Here is a tiny trained network, its code and every weight. The questions are about switching its units off for an input and a target symbol, where a switched-off unit gives its printed mean instead of its output.

import numpy as np


def w(rows, s, z=0):
    codes = np.array(rows[::2]) - 128.0
    scale = np.full(codes.shape[1], s)
    scale[-1] = z or s
    return codes * scale


def norm(h):
    return h / np.sqrt((h * h).mean(-1, keepdims=True) + 1e-5)


def f(y):
    return y / 2 * (1 + np.tanh(0.7978845608 * (y + 0.044715 * y**3)))


def softmax(a):
    e = np.exp(a - a.max(-1, keepdims=True))
    return e / e.sum(-1, keepdims=True)


def log_softmax(a):
    a = a - a.max(-1, keepdims=True)
    return a - np.log(np.exp(a).sum(-1, keepdims=True))


def net(x, mask):
    ids = ['ΘΞΦγζηψω'.index(c) for c in x.split()]
    T = len(ids)
    res = E[ids] + P[:T]
    u = 0
    for l in range(2):
        r = norm(res)
        for j in range(2):
            rows = slice(3 * j, 3 * j + 3)
            q, k, v = (r @ M[l][rows].T for M in (Q, K, V))
            z = softmax(np.where(np.tri(T) > 0, q @ k.T / 3**0.5, -1e9)) @ v
            o = O[l][rows]
            res = res + np.where(mask[u + j], z, o[:, -1]) @ o[:, :-1]
        u += 2
        y = f(norm(res) @ A[l][:, :-1].T + A[l][:, -1])
        res = res + np.where(mask[u : u + 16], y, B[l][:, -1]) @ B[l][:, :-1]
        u += 16
    return log_softmax(norm(res)[-1] @ U[:, :-1].T + U[:, -1])


Q, K, V, O, A, B = {}, {}, {}, {}, {}, {}
E = w([
[99,182,143],'Θ',
[139,91,41],'Ξ',
[201,146,213],'Φ',
[202,114,182],'γ',
[201,97,131],'ζ',
[208,111,191],'η',
[11,103,172],'ψ',
[199,83,42],'ω',
],0.011)
P = w([
[53,232,86],'0',
[99,89,222],'1',
[98,101,145],'2',
[151,202,75],'3',
[119,72,243],'4',
[113,92,137],'5',
[135,190,73],'6',
[119,68,240],'7',
[113,88,133],'8',
[66,254,213],'9',
],0.0085)
Q[0] = w([
[254,208,27],'0.h0',
[108,169,26],'0.h0',
[50,47,67],'0.h0',
[97,62,145],'0.h1',
[104,217,174],'0.h1',
[83,165,72],'0.h1',
],0.0057)
K[0] = w([
[202,61,133],'0.h0',
[125,24,118],'0.h0',
[134,141,255],'0.h0',
[84,189,76],'0.h1',
[32,173,216],'0.h1',
[102,171,70],'0.h1',
],0.0065)
V[0] = w([
[87,123,112],'0.h0',
[167,246,135],'0.h0',
[124,174,132],'0.h0',
[161,253,9],'0.h1',
[140,155,145],'0.h1',
[155,34,77],'0.h1',
],0.0075)
O[0] = w([
[91,88,110,170],'0.h0',
[105,145,192,115],'0.h0',
[253,189,170,149],'0.h0',
[69,146,132,1],'0.h1',
[104,3,115,126],'0.h1',
[167,122,182,68],'0.h1',
],0.0055,0.003)
A[0] = w([
[152,64,126,121],'0.n0',
[193,93,129,252],'0.n1',
[83,112,134,191],'0.n2',
[74,104,114,142],'0.n3',
[177,199,133,142],'0.n4',
[122,131,1,83],'0.n5',
[139,72,163,46],'0.n6',
[101,225,132,154],'0.n7',
[201,170,121,159],'0.n8',
[174,152,87,113],'0.n9',
[126,145,191,29],'0.n10',
[93,96,68,140],'0.n11',
[98,77,136,95],'0.n12',
[84,152,141,114],'0.n13',
[179,175,147,104],'0.n14',
[160,176,113,206],'0.n15',
],0.013,0.0018)
B[0] = w([
[133,151,174,204],'0.n0',
[186,226,191,254],'0.n1',
[252,156,127,235],'0.n2',
[218,101,84,233],'0.n3',
[77,134,3,180],'0.n4',
[145,19,82,237],'0.n5',
[99,166,173,207],'0.n6',
[158,152,147,244],'0.n7',
[120,177,117,196],'0.n8',
[164,173,107,151],'0.n9',
[117,59,136,193],'0.n10',
[92,129,43,207],'0.n11',
[161,169,116,206],'0.n12',
[182,134,158,210],'0.n13',
[68,160,18,171],'0.n14',
[93,254,101,159],'0.n15',
],0.0051,0.0032)
Q[1] = w([
[141,254,63],'1.h0',
[108,229,97],'1.h0',
[54,60,4],'1.h0',
[217,150,132],'1.h1',
[94,167,90],'1.h1',
[104,128,51],'1.h1',
],0.012)
K[1] = w([
[249,102,124],'1.h0',
[241,87,151],'1.h0',
[208,77,26],'1.h0',
[68,166,95],'1.h1',
[118,192,36],'1.h1',
[121,107,49],'1.h1',
],0.011)
V[1] = w([
[196,1,196],'1.h0',
[239,178,151],'1.h0',
[178,120,251],'1.h0',
[98,183,17],'1.h1',
[212,121,139],'1.h1',
[119,182,142],'1.h1',
],0.0079)
O[1] = w([
[79,8,228,3],'1.h0',
[51,134,179,130],'1.h0',
[37,95,206,106],'1.h0',
[12,95,109,59],'1.h1',
[126,58,114,140],'1.h1',
[162,145,3,150],'1.h1',
],0.0052,0.0037)
A[1] = w([
[143,167,121,96],'1.n0',
[153,126,118,107],'1.n1',
[88,141,121,150],'1.n2',
[138,88,3,94],'1.n3',
[140,46,176,120],'1.n4',
[14,192,86,2],'1.n5',
[51,104,223,118],'1.n6',
[117,147,139,68],'1.n7',
[146,100,38,106],'1.n8',
[194,107,188,73],'1.n9',
[99,164,142,170],'1.n10',
[123,128,137,96],'1.n11',
[98,115,160,116],'1.n12',
[111,227,120,168],'1.n13',
[122,181,105,132],'1.n14',
[104,38,99,178],'1.n15',
],0.014,0.0047)
B[1] = w([
[170,115,169,151],'1.n0',
[127,130,104,140],'1.n1',
[68,105,100,140],'1.n2',
[75,112,190,253],'1.n3',
[68,136,21,163],'1.n4',
[168,43,3,190],'1.n5',
[166,123,58,217],'1.n6',
[192,168,178,115],'1.n7',
[127,147,205,219],'1.n8',
[56,150,103,208],'1.n9',
[85,81,117,162],'1.n10',
[145,136,119,117],'1.n11',
[152,104,63,135],'1.n12',
[109,30,147,228],'1.n13',
[57,122,86,176],'1.n14',
[91,108,170,156],'1.n15',
],0.0061)
U = w([
[69,190,53,252],'Θ',
[128,20,135,197],'Ξ',
[10,155,181,84],'Φ',
[115,171,158,87],'γ',
[109,168,158,59],'ζ',
[128,148,153,61],'η',
[239,130,82,184],'ψ',
[148,105,152,43],'ω',
],0.011,0.003)

Each question gives the input, a string of symbols that net reads in full, and the target symbol t.
The units are the heads (3 rows each of Q, K, V and O) and the neurons (one row each of A and B). Each row of codes is followed by its name. A weight is (code - 128) times the scale printed after its matrix; where a second scale follows, it is the last column's (O, A, B and U).
mask holds one flag per unit, layer by layer, with each layer's heads first. A switched-off unit (its flag False) gives its mean, the last column of its rows in O or B, instead of its output. The means were averaged over made-up inputs and are rounded, as every weight is.
A unit's drop is (log p(t) with every unit on - log p(t) with that unit switched off) / (log p(t) with every unit on - log p(t) with every unit switched off).
The circuit of an input: a set's keep is (log p(t) with only the set's units on - log p(t) with every unit switched off) / (log p(t) with every unit on - log p(t) with every unit switched off). Starting from the 12 units with the biggest drops (on a tie, the unit counted first), units are removed one at a time, each time the one whose removal leaves the highest keep (on an exact tie, the one counted first), for as long as the keep stays at least 0.8.
circuit, biggest first: the units of the circuit, biggest drop first
unit that matters most: the unit with the biggest drop
top k neurons: the k neurons with the biggest drops, biggest first
top k neurons in layer l: the k neurons of layer l with the biggest drops, biggest first
heads that matter: for each layer, one digit per head in row order, 1 if its drop is at least 0.15 and else 0, layers parted by /
drop of u: that unit's drop, to one decimal
input ζ ψ ω Ξ Φ η ζ Θ, target Θ: top 3 neurons => 1.n4; 1.n9; 0.n1
input Ξ ψ Φ ψ Θ ζ ψ Φ η γ, target Θ: unit that matters most => 0.n4
input ζ ψ ψ Ξ ω Ξ ζ ψ, target Θ: heads that matter => 10 / 00
input Ξ Φ ψ Φ ψ Ξ, target Ξ: heads that matter => 00 / 11
input ζ ψ Ξ ζ Ξ, target Θ: top 2 neurons => 1.n9; 1.n13
input ζ Φ ζ Ξ Ξ ψ ψ Θ, target Θ: top 3 neurons in layer 0 => 0.n7; 0.n5; 0.n1
input ω Θ Ξ Φ, target Θ: circuit, biggest first => 0.n4; 0.n14
input ψ ψ ψ ψ, target Φ: heads that matter => 10 / 01
input ζ ψ Φ ζ Φ Φ ψ, target Ξ: heads that matter => 11 / 10
input Ξ Θ Φ ζ ζ ψ ζ Θ, target Ξ: top 3 neurons => 0.n5; 1.n6; 0.n10
input ζ ψ Ξ Φ ψ, target Θ: top 4 neurons => 1.n9; 1.n4; 0.n1; 0.n7
input Ξ η ψ, target ψ: top 3 neurons => 0.n1; 0.n3; 0.n2
input ψ ψ ψ η ψ ψ Ξ Ξ ψ Ξ, target Φ: top 2 neurons => 0.n5; 0.n1
input ψ Ξ ψ Θ Ξ η Ξ ψ ψ ζ, target Θ: circuit, biggest first => 0.n4
input Ξ ψ ζ Ξ Ξ Φ, target Φ: top 2 neurons in layer 1 => 1.n5; 1.n9
input Φ Φ ψ ζ ψ ψ η, target Ξ: heads that matter => 00 / 10
input Ξ ψ ψ ψ, target Φ: top 2 neurons => 0.n1; 0.n3
input ψ Θ Ξ ψ ζ ζ Ξ, target Ξ: top 3 neurons in layer 0 => 0.n5; 0.n14; 0.n4
input η Ξ ψ Ξ Θ ψ γ ζ ψ η, target Ξ: top 2 neurons => 0.n4; 0.n14
input Ξ ζ ψ γ ψ Φ Ξ Ξ Ξ Ξ, target Φ: circuit, biggest first => 1.h0
input Ξ η Θ Θ Θ Ξ ψ Ξ Φ, target Φ: top 2 neurons => 1.n5; 0.n1
input Ξ η ψ ζ ψ ψ γ ψ ψ ζ, target Ξ: drop of 0.n8 => 0.0
input Ξ ψ Φ ω, target Θ: drop of 1.h1 => 0.5
input ψ γ Θ ω, target Θ: drop of 1.h1 => 0.2
